Here is a tiny trained network, its code and every weight. The questions are about switching its units off for an input and a target symbol, where a switched-off unit gives its printed mean instead of its output.

import numpy as np


def w(rows, s, z=0):
    codes = np.array(rows[::2]) - 128.0
    scale = np.full(codes.shape[1], s)
    scale[-1] = z or s
    return codes * scale


def f(y):
    return y / 2 * (1 + np.tanh(0.7978845608 * (y + 0.044715 * y**3)))


def softmax(a):
    e = np.exp(a - a.max(-1, keepdims=True))
    return e / e.sum(-1, keepdims=True)


def log_softmax(a):
    a = a - a.max(-1, keepdims=True)
    return a - np.log(np.exp(a).sum(-1, keepdims=True))


def net(x, mask):
    ids = ['ΓΘΞβζμστφψ'.index(c) for c in x.split()]
    T = len(ids)
    res = E[ids] + P[:T]
    u = 0
    for l in range(2):
        r = res
        for j in range(2):
            rows = slice(2 * j, 2 * j + 2)
            q, k, v = (r @ M[l][rows].T for M in (Q, K, V))
            z = softmax(np.where(np.tri(T) > 0, q @ k.T / 2**0.5, -1e9)) @ v
            o = O[l][rows]
            res = res + np.where(mask[u + j], z, o[:, -1]) @ o[:, :-1]
        u += 2
        y = f(res @ A[l][:, :-1].T + A[l][:, -1])
        res = res + np.where(mask[u : u + 8], y, B[l][:, -1]) @ B[l][:, :-1]
        u += 8
    return log_softmax(res[-1] @ U[:, :-1].T + U[:, -1])


Q, K, V, O, A, B = {}, {}, {}, {}, {}, {}
E = w([
[135,47,126],'Γ',
[201,39,85],'Θ',
[109,58,145],'Ξ',
[114,34,141],'β',
[140,55,119],'ζ',
[115,23,141],'μ',
[113,63,139],'σ',
[86,200,110],'τ',
[136,55,130],'φ',
[99,247,74],'ψ',
],0.015)
P = w([
[148,206,253],'0',
[76,96,68],'1',
[198,189,87],'2',
[166,151,242],'3',
[97,111,35],'4',
[240,76,74],'5',
[162,97,251],'6',
[116,127,19],'7',
[188,45,150],'8',
],0.013)
Q[0] = w([
[228,3,254],'0.h0',
[125,151,48],'0.h0',
[44,160,140],'0.h1',
[174,248,17],'0.h1',
],0.007)
K[0] = w([
[171,111,2],'0.h0',
[119,185,186],'0.h0',
[40,102,96],'0.h1',
[129,161,183],'0.h1',
],0.015)
V[0] = w([
[160,109,24],'0.h0',
[151,109,126],'0.h0',
[255,136,60],'0.h1',
[148,52,37],'0.h1',
],0.008)
O[0] = w([
[140,66,180,217],'0.h0',
[143,118,128,172],'0.h0',
[179,209,1,254],'0.h1',
[65,202,138,200],'0.h1',
],0.008,0.0057)
A[0] = w([
[189,27,120,11],'0.n0',
[254,6,136,144],'0.n1',
[150,111,58,43],'0.n2',
[72,87,59,205],'0.n3',
[70,207,178,1],'0.n4',
[95,237,48,109],'0.n5',
[133,16,70,206],'0.n6',
[216,31,243,92],'0.n7',
],0.0098,0.0032)
B[0] = w([
[110,143,128,185],'0.n0',
[140,161,134,249],'0.n1',
[85,106,146,168],'0.n2',
[88,244,101,168],'0.n3',
[83,168,164,129],'0.n4',
[117,88,155,154],'0.n5',
[95,150,165,214],'0.n6',
[99,66,153,185],'0.n7',
],0.011,0.015)
Q[1] = w([
[103,83,252],'1.h0',
[159,124,77],'1.h0',
[46,96,175],'1.h1',
[192,71,149],'1.h1',
],0.011)
K[1] = w([
[98,190,234],'1.h0',
[151,52,108],'1.h0',
[35,172,44],'1.h1',
[108,56,249],'1.h1',
],0.011)
V[1] = w([
[252,174,138],'1.h0',
[140,249,123],'1.h0',
[255,103,185],'1.h1',
[68,78,122],'1.h1',
],0.0064)
O[1] = w([
[173,184,221,111],'1.h0',
[76,182,137,203],'1.h0',
[55,190,177,2],'1.h1',
[115,17,254,147],'1.h1',
],0.0056,0.0052)
A[1] = w([
[202,159,196,94],'1.n0',
[95,70,119,158],'1.n1',
[250,127,176,207],'1.n2',
[80,191,191,129],'1.n3',
[215,172,106,217],'1.n4',
[210,212,109,40],'1.n5',
[139,157,80,251],'1.n6',
[80,78,95,135],'1.n7',
],0.012,0.0028)
B[1] = w([
[111,132,5,226],'1.n0',
[138,172,165,197],'1.n1',
[75,41,111,253],'1.n2',
[86,161,102,231],'1.n3',
[207,95,156,225],'1.n4',
[174,141,86,249],'1.n5',
[159,181,143,253],'1.n6',
[141,214,128,197],'1.n7',
],0.011,0.0048)
U = w([
[6,145,108,173],'Γ',
[165,188,111,156],'Θ',
[131,92,145,105],'Ξ',
[126,85,126,80],'β',
[103,74,99,66],'ζ',
[130,98,166,96],'μ',
[135,104,171,63],'σ',
[127,62,117,252],'τ',
[148,112,171,155],'φ',
[147,37,49,76],'ψ',
],0.011,0.0041)

Each question gives the input, a string of symbols that net reads in full, and the target symbol t.
The units are the heads (2 rows each of Q, K, V and O) and the neurons (one row each of A and B). Each row of codes is followed by its name. A weight is (code - 128) times the scale printed after its matrix; where a second scale follows, it is the last column's (O, A, B and U).
mask holds one flag per unit, layer by layer, with each layer's heads first. A switched-off unit (its flag False) gives its mean, the last column of its rows in O or B, instead of its output. The means were averaged over made-up inputs and are rounded, as every weight is.
A unit's drop is (log p(t) with every unit on - log p(t) with that unit switched off) / (log p(t) with every unit on - log p(t) with every unit switched off).
The circuit of an input: a set's keep is (log p(t) with only the set's units on - log p(t) with every unit switched off) / (log p(t) with every unit on - log p(t) with every unit switched off). Starting from the 12 units with the biggest drops (on a tie, the unit counted first), units are removed one at a time, each time the one whose removal leaves the highest keep (on an exact tie, the one counted first), for as long as the keep stays at least 0.8.
circuit, biggest first: the units of the circuit, biggest drop first
most important unit: the unit with the biggest drop
top k neurons: the k neurons with the biggest drops, biggest first
k most important neurons of layer l: the k neurons of layer l with the biggest drops, biggest first
heads that matter: for each layer, one digit per head in row order, 1 if its drop is at least 0.15 and else 0, layers parted by /
drop when u is switched off: that unit's drop, to one decimal
input Θ τ φ Γ τ Θ Ξ Θ ζ, target Θ: heads that matter -> 01 / 01
input β β τ β Θ, target Γ: circuit, biggest first -> 0.n6, 0.n3
input μ Θ Θ β Ξ τ ζ ζ, target Θ: circuit, biggest first -> 1.n6, 0.n7
input τ β Θ, target τ: top 2 neurons -> 0.n7, 0.n1
input Θ Ξ μ, target Θ: most important unit -> 1.h1
input Θ τ β Θ Θ Θ σ φ β, target Θ: heads that matter -> 01 / 00
input Θ Θ Θ Θ Θ Ξ, target Θ: top 3 neurons -> 0.n1, 0.n7, 0.n5
input Θ τ ζ τ Θ Θ Ξ Θ σ, target Θ: heads that matter -> 01 / 01
input Θ Θ Θ Θ Θ Γ, target Θ: 2 most important neurons of layer 0 -> 0.n1, 0.n5
input β Θ Θ τ Ξ Θ σ σ, target Θ: heads that matter -> 10 / 01
input τ β Θ Θ, target ψ: heads that matter -> 01 / 00
input τ Θ Θ, target τ: heads that matter -> 11 / 00
input Θ ζ β, target Θ: 4 most important neurons of layer 0 -> 0.n7, 0.n5, 0.n2, 0.n6
input μ Θ ζ Θ Θ Θ ψ Θ μ, target Θ: heads that matter -> 01 / 00
input ζ τ ψ Θ Θ Θ τ β Θ, target Θ: heads that matter -> 01 / 01
input Ξ φ σ σ φ μ τ φ, target Θ: heads that matter -> 10 / 01
input τ τ Θ Θ φ Θ τ ζ Ξ, target Θ: top neuron -> 0.n7
input τ ψ Γ, target τ: heads that matter -> 01 / 00
input τ ζ τ φ Θ, target Γ: top 3 neurons -> 0.n6, 0.n2, 0.n0
input φ τ Ξ φ τ Θ Θ, target ψ: 3 most important neurons of layer 0 -> 0.n3, 0.n7, 0.n6
input τ τ Ξ Ξ τ, target Θ: 2 most important neurons of layer 0 -> 0.n6, 0.n7
input τ Ξ Θ τ τ, target Θ: most important neuron of layer 0 -> 0.n7
input τ Θ Γ, target τ: drop when 0.n5 is switched off -> 0.0
